Below is a small trained network, with its code and all its weights. Each question gives an input and a class and asks what happens when units are switched off, that is, made to give their printed mean instead of their output.

import numpy as np


def w(rows, s, z=0):
    codes = np.array(rows[::2]) - 128.0
    scale = np.full(codes.shape[1], s)
    scale[-1] = z or s
    return codes * scale


def f(y):
    return np.maximum(y, 0)


def log_softmax(a):
    a = a - a.max(-1, keepdims=True)
    return a - np.log(np.exp(a).sum(-1, keepdims=True))


def net(x, mask):
    res = np.array(x, float).reshape(1, 5) / 4 @ E
    y = f(res @ A[0][:, :-1].T + A[0][:, -1])
    res = res + np.where(mask, y, B[0][:, -1]) @ B[0][:, :-1]
    return log_softmax(res[-1] @ U[:, :-1].T + U[:, -1])


A, B = {}, {}
E = w([
[128,129,129,127,130,128,127],'x0',
[128,128,129,127,128,128,128],'x1',
[138,168,253,151,90,215,138],'x2',
[170,29,98,48,81,205,175],'x3',
[99,56,115,187,107,175,4],'x4',
],0.012)
A[0] = w([
[142,162,170,100,128,118,193,137],'N1',
[125,195,145,158,131,105,119,55],'N2',
[134,163,113,181,157,72,69,162],'N3',
[125,93,169,121,148,174,120,91],'N4',
[111,206,172,181,144,73,109,98],'N5',
[130,73,122,135,129,171,84,86],'N6',
[122,119,125,144,126,160,99,107],'N7',
[108,172,157,179,143,100,142,51],'N8',
[110,200,161,189,135,61,109,212],'N9',
[133,155,209,146,126,188,109,51],'N10',
[135,199,124,81,148,63,216,53],'N11',
[91,140,87,164,134,62,95,162],'N12',
[141,153,108,124,137,90,67,163],'N13',
[130,161,136,96,137,76,185,248],'N14',
[128,95,7,93,143,61,151,58],'N15',
[146,166,121,117,133,90,191,122],'N16',
[150,175,168,103,131,131,188,141],'N17',
[116,125,73,173,110,95,118,127],'N18',
[126,99,35,117,131,66,141,224],'N19',
[122,141,109,140,123,92,89,163],'N20',
[119,133,155,118,124,187,156,139],'N21',
[136,163,128,115,134,87,213,190],'N22',
],0.017,0.013)
B[0] = w([
[129,116,143,174,203,152,203,189],'N1',
[143,142,122,161,75,163,125,172],'N2',
[109,155,179,137,193,136,194,219],'N3',
[125,145,138,169,124,145,128,152],'N4',
[169,133,102,122,39,162,80,221],'N5',
[152,129,97,107,90,100,68,170],'N6',
[121,144,91,118,94,131,118,152],'N7',
[146,110,129,163,85,160,131,173],'N8',
[98,119,77,81,162,47,43,254],'N9',
[137,108,72,90,83,101,46,179],'N10',
[94,128,123,86,195,75,63,207],'N11',
[121,66,145,123,195,138,207,211],'N12',
[104,163,161,153,151,139,164,184],'N13',
[179,115,134,179,42,204,158,223],'N14',
[174,121,99,165,3,185,89,213],'N15',
[103,141,95,98,101,104,88,184],'N16',
[95,133,185,128,171,127,194,192],'N17',
[144,161,136,113,175,118,168,174],'N18',
[74,152,126,86,195,54,58,234],'N19',
[130,115,156,117,152,141,171,179],'N20',
[120,140,156,156,140,149,178,167],'N21',
[168,120,102,130,46,140,90,211],'N22',
],0.024,0.026)
U = w([
[95,113,86,93,144,49,98,31],'0',
[173,98,113,172,53,178,140,252],'1',
[97,109,206,173,191,156,251,122],'2',
],0.012,0.0027)

Each question gives the input, the list of numbers given to net, and the class t.
The units are the neurons (one row each of A and B). Each row of codes is followed by its name. A weight is (code - 128) times the scale printed after its matrix; where a second scale follows, it is the last column's (A, B and U).
mask holds one flag per neuron, in row order. A switched-off neuron (its flag False) gives its mean, the last column of its row in B, instead of its output. The means were averaged over made-up inputs and are rounded, as every weight is.
A unit's drop is (log p(t) with every unit on - log p(t) with that unit switched off) / (log p(t) with every unit on - log p(t) with every unit switched off).
The circuit of an input: a set's keep is (log p(t) with only the set's units on - log p(t) with every unit switched off) / (log p(t) with every unit on - log p(t) with every unit switched off). Starting from the 12 units with the biggest drops (on a tie, the unit counted first), units are removed one at a time, each time the one whose removal leaves the highest keep (on an exact tie, the one counted first), for as long as the keep stays at least 0.8.
circuit, biggest first: the units of the circuit, biggest drop first
unit that matters most: the unit with the biggest drop
top k neurons: the k neurons with the biggest drops, biggest first
drop of u: that unit's drop, to one decimal
input [7,-6,-8,5,-5], class 1: circuit, biggest first : N15
input [-8,-3,2,-8,-2], class 1: top 2 neurons : N5, N19
input [-6,-1,-1,2,0], class 1: top 2 neurons : N9, N11
input [2,0,5,-7,-4], class 1: top 4 neurons : N5, N19, N14, N8
input [-7,5,-2,2,-8], class 1: top 2 neurons : N14, N9
input [-2,1,8,0,4], class 0: top 4 neurons : N14, N15, N10, N5
input [2,-8,3,4,-8], class 2: top 2 neurons : N17, N1
input [-3,6,3,-7,-1], class 1: top 2 neurons : N19, N5
input [-1,-1,2,5,-1], class 2: top 2 neurons : N15, N5
input [-6,-7,1,5,2], class 1: top 2 neurons : N9, N19
input [-5,-3,1,4,-7], class 2: top 3 neurons : N17, N1, N5
input [-7,-1,3,-7,0], class 1: top 4 neurons : N19, N5, N11, N8
input [1,-3,6,4,-1], class 2: top 2 neurons : N15, N5
input [6,-5,-6,-1,7], class 2: unit that matters most : N9
input [2,-6,-6,5,-5], class 1: drop of N14 : 1.2
input [4,-6,-1,7,-2], class 1: drop of N9 : 1.0
input [0,-4,-8,-6,1], class 2: drop of N10 : 0.2
